Rows, each with its class:
[  2.0   7.4  20.4  -3.7 -10.6  13.6  -8.7   3.8  37.4 -17.2 -11.4   6.1
  21.5   4.4  -9.3  16.0   8.4  19.2  11.1  -6.8  16.2  26.6  -6.5   1.9
   4.3  -2.4  -1.4 -12.8  17.1]	Mf
[ 28.8  62.8  15.3  18.9   5.0 -21.0 -25.2  -7.9   6.6   7.5  -9.4 -12.6
  13.3  16.7  -2.9  14.1  34.5 -15.9 -22.2 -13.0  -9.8 -20.2 -28.4  -4.3
  -1.4  -4.4 -28.2   9.0 -19.9]	Pn
[ 16.6  -3.5 -10.0   7.0 -15.6   6.1  -9.0   5.3  34.4 -10.8  -3.9  -5.9
  18.8  -7.1  -5.6  -5.0   2.8   3.5  -1.9 -15.8  11.4   8.8 -34.8  17.3
  13.9  -0.5  13.9  -0.6  16.2]	Mf
[ 26.1  33.9 -11.3  44.1   7.2   8.0   3.9   3.6  29.2   2.4  20.8 -12.9
 -31.7 -40.7 -21.4  14.9  -7.1  24.0  19.9   9.3   9.5 -72.4 -61.8  39.6
  -5.3 -26.6  -6.1  52.0  -4.9]	zj
[ 26.9   6.3  -9.9  17.8   0.2  -6.6 -12.3   7.1  44.4 -10.3   4.4  10.2
   3.2   6.7  -7.5   1.8  -4.2  10.0 -13.6  18.2  14.1  17.9 -36.8   9.8
  -8.2  -5.3  11.6 -20.0   3.8]	Mf
[  8.4   7.5  -8.4   1.7  -1.3   5.8  10.3   4.7  12.2 -18.2   6.5 -10.4
 -16.9  -1.5 -10.5   1.9  -6.7   6.5  23.8   8.6  11.7 -27.7 -18.4  35.3
 -10.2  12.9  12.3  -5.3  -8.3]	zj
[ 45.4 -12.8   7.5  32.2 -34.0  -6.4   3.1 -10.9  29.7 -34.7  -8.4  11.4
  18.0  27.5  38.9  22.5  63.6  55.0 -13.7  19.4  -8.0  33.0  38.5 -30.8
  15.9  -6.1  42.9  -3.2  38.4]	Mf
[ 23.1  47.9  14.1  35.3  -9.0 -26.9 -20.0 -18.4   3.0  15.1 -11.2   5.1
  33.6  20.1  10.5  -2.0  20.3  18.1 -22.9   4.3 -25.0 -15.6  13.5  -4.9
   3.8  -8.3 -20.3   5.8  -5.6]	Pn
[ 82.3 -16.2  59.7  15.3  14.5 -11.9  12.8  23.1  -5.9 -10.1  -1.8 -23.6
 -14.1   4.6   9.3  -1.1  -1.1  14.7  -1.9  -6.6   7.7  -4.5 -10.2  29.1
  26.6 -11.0  19.3   0.7  -6.2]	mc
[ 39.8  15.5  -0.1  24.1  -0.9  -4.7  -9.2  -2.9  24.2  -4.2 -10.5  -3.2
  14.1  -6.9  18.1  37.1  10.4  29.8  -3.5 -14.4  -6.0 -10.6 -16.9   6.6
  30.5  -8.7 -10.1  15.9  -4.5]	Mf
[-30.4  18.5  -2.6 -32.8  13.5   0.5 -24.6   0.6  -1.3  -8.1  -6.5  -1.3
   7.4  12.5  -3.0 -19.4 -37.5 -32.1  -8.3 -15.4 -11.1  19.4 -36.1   5.1
 -15.3  14.6 -51.9   3.6 -12.2]	Pn
[-27.2 -49.5 -18.9  -7.1   4.5  -6.5  -8.6  26.8 -34.7 -28.3  24.9  12.1
   1.7  22.0  13.8   1.6  28.6 -12.5   3.1   4.0 -19.2   5.3   2.2 -24.1
 -25.0 -14.4  -3.5  11.0  12.4]	zg
[-79.7 -39.4  -7.3  -9.7  -7.9 -13.1  37.3  -8.8  -7.2 -35.8 -11.0  16.7
  -4.0  16.7   9.5  21.4 -22.9 -14.8  -4.3  38.0 -11.3  42.2  25.5 -16.9
 -20.5  20.7 -24.5   1.9  14.9]	Pn
[ 43.8 -18.8  23.6  -0.2   3.6  -2.7  11.5  15.5 -18.7 -20.4  -7.9  -9.6
  -8.0  -1.5  21.5   4.8  -1.7  18.3   1.3  -2.6   1.1   4.6  -8.1 -12.9
  34.6 -21.1   1.3   5.4  -5.9]	mc
[  0.3   0.1   7.7   6.2  -8.5  -3.9 -10.7  12.0   6.5 -44.1  -8.3  -2.9
 -37.6  -7.8 -17.6  18.7 -28.0  25.0  18.7  21.9   2.2 -22.3 -10.5  17.6
  37.3   2.1  22.0 -11.2 -13.7]	zj
[ -6.4 -21.3  13.2   8.5   3.9  -9.6   1.6  -2.2   6.4   4.7  20.6  13.8
 -14.7 -14.5 -21.1   8.7  -6.7  26.5   6.0  12.5   0.5 -29.9 -39.9  11.9
   4.5  -0.6  26.8   4.1  -3.4]	zj
